Below is a small trained network, with its code and all its weights. Each question gives an input and a class and asks what happens when units are switched off, that is, made to give their printed mean instead of their output.

import numpy as np


def w(rows, s, z=0):
    codes = np.array(rows[::2]) - 128.0
    scale = np.full(codes.shape[1], s)
    scale[-1] = z or s
    return codes * scale


def norm(h):
    return h / np.sqrt((h * h).mean(-1, keepdims=True) + 1e-5)


def f(y):
    return np.maximum(y, 0)


def log_softmax(a):
    a = a - a.max(-1, keepdims=True)
    return a - np.log(np.exp(a).sum(-1, keepdims=True))


def net(x, mask):
    res = np.array(x, float).reshape(1, 6) / 4 @ E
    u = 0
    for l in range(3):
        y = f(norm(res) @ A[l][:, :-1].T + A[l][:, -1])
        res = res + np.where(mask[u : u + 4], y, B[l][:, -1]) @ B[l][:, :-1]
        u += 4
    return log_softmax(norm(res)[-1] @ U[:, :-1].T + U[:, -1])


A, B = {}, {}
E = w([
[78,4,154,110,99],'x0',
[119,126,119,119,128],'x1',
[159,83,80,184,212],'x2',
[113,124,108,109,126],'x3',
[244,88,115,82,80],'x4',
[126,128,127,128,130],'x5',
],0.011)
A[0] = w([
[66,2,147,155,74,252],'L0N0',
[144,74,77,164,220,163],'L0N1',
[60,189,194,170,21,239],'L0N2',
[224,124,138,2,62,69],'L0N3',
],0.0092,0.0031)
B[0] = w([
[119,25,211,121,185,255],'L0N0',
[91,85,93,255,83,219],'L0N1',
[33,84,71,62,176,233],'L0N2',
[182,210,133,238,51,216],'L0N3',
],0.01,0.0078)
A[1] = w([
[216,23,199,104,17,4],'L1N0',
[223,164,154,48,61,117],'L1N1',
[76,125,54,175,170,83],'L1N2',
[254,51,61,129,104,20],'L1N3',
],0.013,0.003)
B[1] = w([
[3,171,24,118,145,253],'L1N0',
[148,72,148,116,32,195],'L1N1',
[154,201,166,157,96,251],'L1N2',
[106,70,121,71,223,212],'L1N3',
],0.016,0.0068)
A[2] = w([
[116,75,250,97,121,81],'L2N0',
[115,191,133,47,154,1],'L2N1',
[183,92,46,108,202,159],'L2N2',
[102,164,224,29,168,102],'L2N3',
],0.016,0.0051)
B[2] = w([
[160,100,228,169,92,211],'L2N0',
[89,227,142,98,196,183],'L2N1',
[249,141,107,109,155,254],'L2N2',
[207,114,122,15,123,241],'L2N3',
],0.02,0.0046)
U = w([
[111,216,188,33,155,176],'0',
[134,200,179,220,143,162],'1',
[153,158,144,112,26,254],'2',
[220,138,117,127,159,162],'3',
[110,71,251,40,137,155],'4',
[81,66,232,210,171,25],'5',
[26,101,96,108,100,56],'6',
[127,46,95,122,200,42],'7',
],0.019,0.002)

Each question gives the input, the list of numbers given to net, and the class t.
The units are the neurons (one row each of A and B). Each row of codes is followed by its name. A weight is (code - 128) times the scale printed after its matrix; where a second scale follows, it is the last column's (A, B and U).
mask holds one flag per neuron, layer by layer. A switched-off neuron (its flag False) gives its mean, the last column of its row in B, instead of its output. The means were averaged over made-up inputs and are rounded, as every weight is.
A unit's drop is (log p(t) with every unit on - log p(t) with that unit switched off) / (log p(t) with every unit on - log p(t) with every unit switched off).
The circuit of an input: a set's keep is (log p(t) with only the set's units on - log p(t) with every unit switched off) / (log p(t) with every unit on - log p(t) with every unit switched off). Starting from all 12 units, units are removed one at a time, each time the one whose removal leaves the highest keep (on an exact tie, the one counted first), for as long as the keep stays at least 0.8.
units of the circuit, in order: the units of the circuit, biggest drop first
unit that matters most: the unit with the biggest drop
top k neurons: the k neurons with the biggest drops, biggest first
top k neurons in layer l: the k neurons of layer l with the biggest drops, biggest first
drop when u is switched off: that unit's drop, to one decimal
input [-1,-7,-2,1,3,-8], class 2: top 2 neurons => (L0N3, L0N0)
input [-7,2,-2,3,8,-4], class 2: top neuron in layer 0 => (L0N3)
input [4,-7,0,-3,-4,7], class 4: units of the circuit, in order => (L0N3, L1N0)
input [2,8,-8,-3,1,-6], class 6: top 2 neurons => (L0N3, L1N2)
input [-4,8,8,-6,-1,-6], class 1: top 2 neurons => (L1N2, L0N1)
input [3,-5,3,-4,8,-3], class 7: top 2 neurons in layer 1 => (L1N3, L1N0)
input [2,-3,-5,-7,1,1], class 6: top 2 neurons => (L0N3, L1N0)
input [-2,4,8,5,-2,-8], class 1: top 2 neurons => (L1N2, L0N0)
input [-1,8,-5,5,1,7], class 2: top 3 neurons => (L0N3, L1N0, L1N3)
input [3,8,0,4,-4,4], class 4: top 4 neurons => (L2N3, L0N3, L0N1, L1N0)
input [-4,4,-2,4,3,2], class 2: top 2 neurons => (L1N1, L0N3)
input [1,7,-2,2,6,-3], class 6: top 2 neurons => (L1N0, L1N3)
input [-1,-5,-2,2,2,0], class 2: top 2 neurons in layer 0 => (L0N1, L0N3)
input [-5,-8,-3,-8,-8,-5], class 0: unit that matters most => L0N1
input [1,1,3,-1,-2,-3], class 5: top 2 neurons in layer 0 => (L0N3, L0N0)
input [-2,-4,7,-8,-4,4], class 1: top 2 neurons => (L0N0, L1N2)
input [3,4,-5,5,-8,-2], class 4: drop when L1N0 is switched off => 0.4
input [5,8,-8,-4,7,1], class 6: drop when L1N0 is switched off => 1.0
input [4,6,-2,-5,7,-4], class 6: drop when L1N0 is switched off => 1.2
input [0,5,3,6,-6,3], class 1: units of the circuit, in order => (L1N2)
